Here is a tiny trained network, its code and every weight. The questions are about switching its units off for an input and a class, where a switched-off unit gives its printed mean instead of its output.

import numpy as np


def w(rows, s, z=0):
    codes = np.array(rows[::2]) - 128.0
    scale = np.full(codes.shape[1], s)
    scale[-1] = z or s
    return codes * scale


def f(y):
    return y / 2 * (1 + np.tanh(0.7978845608 * (y + 0.044715 * y**3)))


def log_softmax(a):
    a = a - a.max(-1, keepdims=True)
    return a - np.log(np.exp(a).sum(-1, keepdims=True))


def net(x, mask):
    res = np.array(x, float).reshape(1, 6) / 4 @ E
    y = f(res @ A[0][:, :-1].T + A[0][:, -1])
    res = res + np.where(mask, y, B[0][:, -1]) @ B[0][:, :-1]
    return log_softmax(res[-1] @ U[:, :-1].T + U[:, -1])


A, B = {}, {}
E = w([
[153,154,44,180],'x0',
[127,217,221,156],'x1',
[178,203,130,95],'x2',
[157,96,162,190],'x3',
[255,94,119,75],'x4',
[120,74,116,203],'x5',
],0.0098)
A[0] = w([
[123,141,141,47,144],'N0',
[159,75,104,120,230],'N1',
[198,164,132,80,242],'N2',
[89,50,198,193,62],'N3',
[108,61,58,108,168],'N4',
[90,113,62,222,147],'N5',
[119,109,136,127,134],'N6',
[116,107,171,48,198],'N7',
[104,85,19,172,151],'N8',
[188,136,109,116,147],'N9',
[132,81,23,160,139],'N10',
[55,212,125,148,47],'N11',
[136,83,180,61,218],'N12',
[102,186,155,39,127],'N13',
[112,139,243,241,2],'N14',
[130,232,89,151,151],'N15',
[106,115,20,133,158],'N16',
[111,75,48,157,170],'N17',
[253,157,93,123,149],'N18',
[162,57,90,85,95],'N19',
[53,154,98,84,56],'N20',
[95,109,174,84,66],'N21',
[125,111,104,37,117],'N22',
[226,101,95,64,190],'N23',
[95,89,29,170,151],'N24',
[168,95,118,124,195],'N25',
[71,111,149,92,51],'N26',
[159,153,139,105,118],'N27',
[92,139,152,85,55],'N28',
[147,244,70,145,162],'N29',
],0.012,0.007)
B[0] = w([
[152,171,75,154,175],'N0',
[108,90,189,178,213],'N1',
[159,84,93,190,225],'N2',
[58,158,130,166,194],'N3',
[73,124,171,137,216],'N4',
[68,127,182,109,218],'N5',
[117,122,120,141,136],'N6',
[143,127,58,180,192],'N7',
[58,135,106,115,224],'N8',
[168,73,108,148,174],'N9',
[88,99,111,131,218],'N10',
[196,134,158,151,186],'N11',
[128,140,86,198,201],'N12',
[222,185,81,174,193],'N13',
[126,225,162,153,196],'N14',
[175,96,254,129,197],'N15',
[86,161,124,79,205],'N16',
[58,103,106,142,216],'N17',
[159,60,158,143,223],'N18',
[147,139,176,178,195],'N19',
[167,209,100,84,160],'N20',
[122,115,81,121,144],'N21',
[102,184,110,160,178],'N22',
[134,95,121,199,246],'N23',
[12,137,65,113,217],'N24',
[133,99,175,166,185],'N25',
[127,127,93,107,144],'N26',
[142,115,113,117,148],'N27',
[129,184,88,79,139],'N28',
[144,78,233,108,210],'N29',
],0.009,0.012)
U = w([
[113,133,106,51,3],'0',
[192,199,146,59,134],'1',
[139,127,163,174,241],'2',
[49,229,159,184,96],'3',
[114,188,23,112,100],'4',
[5,131,150,90,173],'5',
[105,175,149,140,14],'6',
[92,194,228,120,78],'7',
],0.011,0.0072)

Each question gives the input, the list of numbers given to net, and the class t.
The units are the neurons (one row each of A and B). Each row of codes is followed by its name. A weight is (code - 128) times the scale printed after its matrix; where a second scale follows, it is the last column's (A, B and U).
mask holds one flag per neuron, in row order. A switched-off neuron (its flag False) gives its mean, the last column of its row in B, instead of its output. The means were averaged over made-up inputs and are rounded, as every weight is.
A unit's drop is (log p(t) with every unit on - log p(t) with that unit switched off) / (log p(t) with every unit on - log p(t) with every unit switched off).
The circuit of an input: a set's keep is (log p(t) with only the set's units on - log p(t) with every unit switched off) / (log p(t) with every unit on - log p(t) with every unit switched off). Starting from the 12 units with the biggest drops (on a tie, the unit counted first), units are removed one at a time, each time the one whose removal leaves the highest keep (on an exact tie, the one counted first), for as long as the keep stays at least 0.8.
circuit, biggest first: the units of the circuit, biggest drop first
k most important neurons: the k neurons with the biggest drops, biggest first
drop when u is switched off: that unit's drop, to one decimal
input [-5,-5,6,-5,2,-4], class 4: circuit, biggest first	[N0; N7]
input [7,6,6,-1,-2,-1], class 7: circuit, biggest first	[N29]
input [-2,5,3,-3,-8,-1], class 7: circuit, biggest first	[N15; N29]
input [-6,-7,6,6,-5,2], class 5: 2 most important neurons	[N13; N14]
input [3,7,-2,8,3,6], class 3: 4 most important neurons	[N14; N3; N29; N15]
input [-1,5,5,8,-2,-3], class 7: 2 most important neurons	[N14; N23]
input [4,-7,-7,2,7,-7], class 5: 3 most important neurons	[N24; N8; N16]
input [3,7,0,-6,-1,1], class 2: 2 most important neurons	[N16; N5]
input [-1,5,4,-5,1,-4], class 2: drop when N2 is switched off	0.6
input [6,8,-4,-6,-6,-6], class 7: drop when N15 is switched off	0.2
input [5,-2,8,5,-8,-5], class 7: drop when N9 is switched off	0.0
input [6,2,3,-7,-7,3], class 7: drop when N15 is switched off	0.2
